Here is a tiny trained network, its code and every weight. The questions are about switching its units off for an input and a class, where a switched-off unit gives its printed mean instead of its output.

import numpy as np


def w(rows, s, z=0):
    codes = np.array(rows[::2]) - 128.0
    scale = np.full(codes.shape[1], s)
    scale[-1] = z or s
    return codes * scale


def norm(h):
    return h / np.sqrt((h * h).mean(-1, keepdims=True) + 1e-5)


def f(y):
    return np.maximum(y, 0)


def log_softmax(a):
    a = a - a.max(-1, keepdims=True)
    return a - np.log(np.exp(a).sum(-1, keepdims=True))


def net(x, mask):
    res = np.array(x, float).reshape(1, 8) / 4 @ E
    u = 0
    for l in range(2):
        y = f(norm(res) @ A[l][:, :-1].T + A[l][:, -1])
        res = res + np.where(mask[u : u + 6], y, B[l][:, -1]) @ B[l][:, :-1]
        u += 6
    return log_softmax(norm(res)[-1] @ U[:, :-1].T + U[:, -1])


A, B = {}, {}
E = w([
[100,124,137,106,224,95,118,82,167,125],'x0',
[122,61,62,182,59,143,33,178,255,87],'x1',
[128,111,96,129,106,190,95,189,85,161],'x2',
[105,132,36,189,120,67,90,128,64,120],'x3',
[187,163,120,207,119,42,141,175,153,192],'x4',
[79,178,111,111,77,157,96,27,143,96],'x5',
[91,4,211,83,156,203,136,210,179,67],'x6',
[67,151,27,169,215,58,15,109,168,185],'x7',
],0.0067)
A[0] = w([
[130,146,131,153,34,146,135,122,102,119,6],'L0N0',
[148,160,133,104,124,148,184,125,5,143,2],'L0N1',
[143,137,192,122,173,100,172,144,172,155,34],'L0N2',
[183,126,136,164,56,125,169,189,120,141,76],'L0N3',
[113,167,156,112,67,187,131,88,134,131,60],'L0N4',
[125,91,161,117,85,189,138,179,129,124,113],'L0N5',
],0.027,0.0054)
B[0] = w([
[170,204,179,132,191,106,162,87,131,194,197],'L0N0',
[226,177,225,189,230,139,247,65,63,101,251],'L0N1',
[182,213,178,189,207,115,213,51,85,84,190],'L0N2',
[97,151,11,99,124,59,63,101,97,131,225],'L0N3',
[132,189,87,71,22,119,102,109,254,101,204],'L0N4',
[83,49,134,218,168,180,92,176,115,140,233],'L0N5',
],0.012,0.016)
A[1] = w([
[179,127,91,199,141,2,147,207,56,175,32],'L1N0',
[172,223,25,244,197,31,92,94,91,162,244],'L1N1',
[42,135,60,127,69,127,68,2,121,169,78],'L1N2',
[148,37,125,165,143,204,106,226,42,191,3],'L1N3',
[83,80,144,126,113,116,130,214,59,123,5],'L1N4',
[130,98,162,80,77,157,140,130,7,165,106],'L1N5',
],0.014,0.0015)
B[1] = w([
[59,185,116,64,149,151,48,107,244,243,173],'L1N0',
[103,125,28,183,136,102,34,239,145,78,251],'L1N1',
[125,93,82,109,125,115,84,209,74,197,167],'L1N2',
[34,56,198,146,56,162,174,148,152,48,149],'L1N3',
[161,107,142,163,78,135,140,107,105,172,135],'L1N4',
[137,100,151,185,100,122,118,228,77,254,130],'L1N5',
],0.0097,0.034)
U = w([
[71,28,161,154,71,180,130,153,133,94,108],'0',
[196,181,197,139,183,136,210,85,69,132,175],'1',
[96,155,34,151,127,91,40,178,140,150,196],'2',
[152,154,127,4,2,125,140,71,155,138,4],'3',
],0.0094,0.0036)

Each question gives the input, the list of numbers given to net, and the class t.
The units are the neurons (one row each of A and B). Each row of codes is followed by its name. A weight is (code - 128) times the scale printed after its matrix; where a second scale follows, it is the last column's (A, B and U).
mask holds one flag per neuron, layer by layer. A switched-off neuron (its flag False) gives its mean, the last column of its row in B, instead of its output. The means were averaged over made-up inputs and are rounded, as every weight is.
A unit's drop is (log p(t) with every unit on - log p(t) with that unit switched off) / (log p(t) with every unit on - log p(t) with every unit switched off).
The circuit of an input: a set's keep is (log p(t) with only the set's units on - log p(t) with every unit switched off) / (log p(t) with every unit on - log p(t) with every unit switched off). Starting from all 12 units, units are removed one at a time, each time the one whose removal leaves the highest keep (on an exact tie, the one counted first), for as long as the keep stays at least 0.8.
circuit, biggest first: the units of the circuit, biggest drop first
most important unit: the unit with the biggest drop
k most important neurons: the k neurons with the biggest drops, biggest first
k most important neurons of layer l: the k neurons of layer l with the biggest drops, biggest first
drop when u is switched off: that unit's drop, to one decimal
input [-2,0,3,-3,-4,-7,5,-8], class 0: most important neuron	L0N5
input [-3,4,0,-6,-6,1,1,6], class 0: circuit, biggest first	L0N3; L1N1; L0N0
input [-8,0,5,-4,0,8,4,3], class 0: 2 most important neurons of layer 0	L0N5; L0N3
input [2,-3,-7,0,-3,6,4,-1], class 3: circuit, biggest first	L1N1; L0N1; L0N4
input [3,-7,3,1,-8,-1,3,7], class 1: 2 most important neurons	L0N3; L1N1
input [-3,1,-6,-2,2,8,-4,0], class 3: 3 most important neurons of layer 0	L0N4; L0N3; L0N5
input [4,4,3,2,5,-4,7,-3], class 0: circuit, biggest first	L0N5; L1N3
input [-5,-3,-5,6,-4,-3,8,8], class 0: 3 most important neurons	L0N3; L0N2; L0N0
input [2,6,-2,3,-4,7,7,-8], class 0: circuit, biggest first	L0N5; L1N1
input [-1,6,6,2,-6,-8,2,-4], class 0: 2 most important neurons	L0N5; L1N3
input [7,8,-8,-7,-3,-3,3,-3], class 1: 3 most important neurons	L0N2; L1N1; L0N3
input [-6,1,7,-8,1,-2,5,-4], class 0: 3 most important neurons	L0N5; L1N3; L1N1
input [0,-3,-1,-3,2,1,2,-6], class 1: 2 most important neurons of layer 0	L0N1; L0N2
input [2,-7,-5,-8,-4,4,8,-3], class 1: most important unit	L0N2
input [3,7,5,-6,-4,5,1,-2], class 0: 2 most important neurons of layer 1	L1N1; L1N0
input [-7,-8,3,-5,-2,-1,-2,-5], class 1: drop when L0N1 is switched off	3.4
input [-3,-8,-4,4,4,-2,-6,1], class 1: drop when L0N1 is switched off	1.8
input [0,-7,4,-4,1,-3,3,-6], class 1: drop when L0N1 is switched off	0.4
